Below is a small trained network, with its code and all its weights. Each question gives an input and a target symbol and asks what happens when units are switched off, that is, made to give their printed mean instead of their output.

import numpy as np


def w(rows, s, z=0):
    codes = np.array(rows[::2]) - 128.0
    scale = np.full(codes.shape[1], s)
    scale[-1] = z or s
    return codes * scale


def f(y):
    return y / 2 * (1 + np.tanh(0.7978845608 * (y + 0.044715 * y**3)))


def softmax(a):
    e = np.exp(a - a.max(-1, keepdims=True))
    return e / e.sum(-1, keepdims=True)


def log_softmax(a):
    a = a - a.max(-1, keepdims=True)
    return a - np.log(np.exp(a).sum(-1, keepdims=True))


def net(x, mask):
    ids = ['ΓΔΘΣαεζηλτω'.index(c) for c in x.split()]
    T = len(ids)
    res = E[ids] + P[:T]
    q, k, v = (res @ M[0].T for M in (Q, K, V))
    z = softmax(np.where(np.tri(T) > 0, q @ k.T / 4**0.5, -1e9)) @ v
    res = res + np.where(mask[0], z, O[0][:, -1]) @ O[0][:, :-1]
    y = f(res @ A[0][:, :-1].T + A[0][:, -1])
    res = res + np.where(mask[1:9], y, B[0][:, -1]) @ B[0][:, :-1]
    return log_softmax(res[-1] @ U[:, :-1].T + U[:, -1])


Q, K, V, O, A, B = {}, {}, {}, {}, {}, {}
E = w([
[128,169,121,147],'Γ',
[74,137,90,142],'Δ',
[172,182,122,97],'Θ',
[168,186,142,28],'Σ',
[77,160,170,8],'α',
[136,161,81,150],'ε',
[162,231,244,82],'ζ',
[103,186,172,150],'η',
[98,133,52,52],'λ',
[43,173,210,110],'τ',
[55,157,67,160],'ω',
],0.015)
P = w([
[145,182,2,232],'0',
[53,114,153,59],'1',
[94,152,179,61],'2',
[103,121,105,104],'3',
[158,120,139,150],'4',
[160,127,133,119],'5',
[130,117,91,117],'6',
[160,154,138,97],'7',
[143,152,116,84],'8',
[169,175,125,89],'9',
[121,145,45,108],'10',
[104,157,92,80],'11',
[97,158,78,101],'12',
[184,217,147,24],'13',
],0.0088)
Q[0] = w([
[160,1,110,111],'h1',
[40,222,42,67],'h1',
[170,88,173,161],'h1',
[153,120,105,86],'h1',
],0.008)
K[0] = w([
[116,51,232,98],'h1',
[129,195,67,148],'h1',
[44,5,130,101],'h1',
[105,140,132,152],'h1',
],0.011)
V[0] = w([
[23,85,125,191],'h1',
[86,58,31,5],'h1',
[9,166,232,27],'h1',
[16,124,69,141],'h1',
],0.011)
O[0] = w([
[12,151,3,192,95],'h1',
[111,48,68,52,197],'h1',
[49,133,192,89,57],'h1',
[104,117,66,118,253],'h1',
],0.014,0.0059)
A[0] = w([
[167,199,186,75,252],'n1',
[179,102,190,225,11],'n2',
[217,112,100,28,112],'n3',
[112,56,62,206,186],'n4',
[139,153,64,97,223],'n5',
[154,84,80,107,207],'n6',
[136,12,82,109,173],'n7',
[210,1,97,159,123],'n8',
],0.0079,0.0032)
B[0] = w([
[3,74,82,200,208],'n1',
[34,65,141,130,132],'n2',
[98,97,136,200,249],'n3',
[197,129,138,33,194],'n4',
[201,161,149,137,228],'n5',
[140,118,158,97,206],'n6',
[159,226,191,115,208],'n7',
[69,62,216,48,161],'n8',
],0.0051,0.013)
U = w([
[166,165,139,134,129],'Γ',
[133,139,91,96,3],'Δ',
[182,58,122,157,97],'Θ',
[145,1,131,152,165],'Σ',
[123,117,136,54,91],'α',
[226,180,174,101,50],'ε',
[156,181,204,104,72],'ζ',
[113,164,127,135,175],'η',
[194,153,188,43,238],'λ',
[81,121,118,96,92],'τ',
[126,111,73,109,167],'ω',
],0.0071,0.0042)

Each question gives the input, a string of symbols that net reads in full, and the target symbol t.
The units are the heads (4 rows each of Q, K, V and O) and the neurons (one row each of A and B). Each row of codes is followed by its name. A weight is (code - 128) times the scale printed after its matrix; where a second scale follows, it is the last column's (O, A, B and U).
mask holds one flag per unit, heads first, then neurons. A switched-off unit (its flag False) gives its mean, the last column of its rows in O or B, instead of its output. The means were averaged over made-up inputs and are rounded, as every weight is.
A unit's drop is (log p(t) with every unit on - log p(t) with that unit switched off) / (log p(t) with every unit on - log p(t) with every unit switched off).
The circuit of an input: a set's keep is (log p(t) with only the set's units on - log p(t) with every unit switched off) / (log p(t) with every unit on - log p(t) with every unit switched off). Starting from all 9 units, units are removed one at a time, each time the one whose removal leaves the highest keep (on an exact tie, the one counted first), for as long as the keep stays at least 0.8.
units of the circuit, in order: the units of the circuit, biggest drop first
most important unit: the unit with the biggest drop
top k neurons: the k neurons with the biggest drops, biggest first
drop of u: that unit's drop, to one decimal
input λ ε Δ, target λ: most important unit	n7
input λ Σ ε Γ λ, target λ: units of the circuit, in order	(n7, n1, h1)
input Σ Σ λ ζ, target Σ: top 3 neurons	(n1, n7, n3)
input Σ λ λ α λ λ Δ, target λ: units of the circuit, in order	(h1, n7)
input ζ Δ Σ, target ζ: units of the circuit, in order	(h1, n1)
input τ τ Σ τ, target τ: units of the circuit, in order	(h1, n5)
input λ Θ λ ε ε, target λ: top 3 neurons	(n1, n7, n8)
input Σ λ λ α, target Σ: top 2 neurons	(n1, n3)
input λ α λ Σ λ λ η λ λ Γ ζ λ ε, target λ: units of the circuit, in order	(h1, n1, n7)
input λ λ Σ ε λ, target λ: units of the circuit, in order	(n7, h1, n1)
input Σ Σ Σ Σ, target Σ: units of the circuit, in order	(n1, h1, n3, n7)
input η Σ α, target η: units of the circuit, in order	(h1, n1)
input λ η Θ η Σ Θ ω, target λ: top 2 neurons	(n1, n7)
input τ α Γ η, target η: top neuron	(n4)
input ζ ω Δ, target ζ: drop of h1	0.9
input ω λ Σ, target ω: drop of h1	0.5
input ω Γ Σ α, target ω: drop of h1	0.8
